Below is a small trained network, with its code and all its weights. Each question gives an input and a class and asks what happens when units are switched off, that is, made to give their printed mean instead of their output.

import numpy as np


def w(rows, s, z=0):
    codes = np.array(rows[::2]) - 128.0
    scale = np.full(codes.shape[1], s)
    scale[-1] = z or s
    return codes * scale


def f(y):
    return y / 2 * (1 + np.tanh(0.7978845608 * (y + 0.044715 * y**3)))


def log_softmax(a):
    a = a - a.max(-1, keepdims=True)
    return a - np.log(np.exp(a).sum(-1, keepdims=True))


def net(x, mask):
    res = np.array(x, float).reshape(1, 2) / 4 @ E
    y = f(res @ A[0][:, :-1].T + A[0][:, -1])
    res = res + np.where(mask, y, B[0][:, -1]) @ B[0][:, :-1]
    return log_softmax(res[-1] @ U[:, :-1].T + U[:, -1])


A, B = {}, {}
E = w([
[1,130,52,183,178,164,58,125],'x0',
[181,213,88,205,169,70,181,60],'x1',
],0.0094)
A[0] = w([
[143,177,71,220,171,85,170,51,64],'neuron 0',
[113,32,155,63,98,160,82,202,252],'neuron 1',
[150,163,95,195,161,97,182,81,254],'neuron 2',
[135,129,134,127,154,137,114,120,255],'neuron 3',
[89,43,189,62,71,196,70,185,33],'neuron 4',
[254,112,204,63,75,65,218,138,92],'neuron 5',
[28,114,24,199,181,159,40,104,79],'neuron 6',
[25,135,34,201,183,170,68,123,140],'neuron 7',
[157,194,86,182,181,42,199,92,49],'neuron 8',
[94,58,158,55,64,208,66,193,36],'neuron 9',
[189,232,104,229,217,54,181,51,241],'neuron 10',
[150,192,75,187,180,73,211,67,45],'neuron 11',
[36,129,26,208,203,185,46,116,79],'neuron 12',
[81,54,174,54,119,202,78,209,42],'neuron 13',
[105,50,165,91,114,175,93,193,244],'neuron 14',
[244,119,234,83,24,87,207,112,70],'neuron 15',
[171,185,70,183,205,80,147,71,66],'neuron 16',
],0.0064,0.0077)
B[0] = w([
[106,44,38,33,210,85,193,221,169],'neuron 0',
[47,169,119,194,121,39,97,146,223],'neuron 1',
[39,173,134,204,135,60,55,161,216],'neuron 2',
[23,228,213,237,47,12,22,69,191],'neuron 3',
[147,56,21,17,231,112,186,230,168],'neuron 4',
[221,29,208,77,30,243,235,35,201],'neuron 5',
[244,20,182,51,30,234,227,51,190],'neuron 6',
[204,41,201,133,30,176,204,44,204],'neuron 7',
[164,56,27,11,223,116,184,226,164],'neuron 8',
[122,45,28,34,228,116,198,227,168],'neuron 9',
[40,164,114,199,131,55,98,152,252],'neuron 10',
[140,39,33,2,233,107,206,231,165],'neuron 11',
[225,14,186,70,30,234,243,50,192],'neuron 12',
[101,28,25,22,227,91,193,236,168],'neuron 13',
[46,189,117,200,145,36,73,148,211],'neuron 14',
[218,5,188,60,44,234,243,63,197],'neuron 15',
[137,77,34,17,209,96,167,210,164],'neuron 16',
],0.0083,0.013)
U = w([
[227,31,223,51,9,221,233,29,47],'0',
[64,82,17,25,239,38,160,242,20],'1',
[24,201,224,232,43,22,44,57,254],'2',
[240,213,65,30,230,244,10,100,1],'3',
[221,219,40,24,231,234,23,58,1],'4',
[223,223,71,24,255,243,19,70,1],'5',
[221,223,38,26,230,217,24,34,1],'6',
[223,231,67,31,226,233,33,82,1],'7',
],0.0095,0.0078)

Each question gives the input, the list of numbers given to net, and the class t.
The units are the neurons (one row each of A and B). Each row of codes is followed by its name. A weight is (code - 128) times the scale printed after its matrix; where a second scale follows, it is the last column's (A, B and U).
mask holds one flag per neuron, in row order. A switched-off neuron (its flag False) gives its mean, the last column of its row in B, instead of its output. The means were averaged over made-up inputs and are rounded, as every weight is.
A unit's drop is (log p(t) with every unit on - log p(t) with that unit switched off) / (log p(t) with every unit on - log p(t) with every unit switched off).
top k neurons: the k neurons with the biggest drops, biggest first
drop of u: that unit's drop, to one decimal
input [8,-8], class 0: top 2 neurons => neuron 6; neuron 12
input [-5,6], class 1: top 2 neurons => neuron 10; neuron 7
input [5,-5], class 0: top 3 neurons => neuron 6; neuron 12; neuron 7
input [5,5], class 0: top 3 neurons => neuron 12; neuron 7; neuron 6
input [1,-4], class 1: top neuron => neuron 13
input [3,3], class 2: top 2 neurons => neuron 5; neuron 15
input [8,-7], class 0: top 2 neurons => neuron 6; neuron 12
input [-1,3], class 2: drop of neuron 4 => 0.1
input [-5,-6], class 1: drop of neuron 12 => 0.2
input [-3,0], class 2: drop of neuron 6 => 0.1
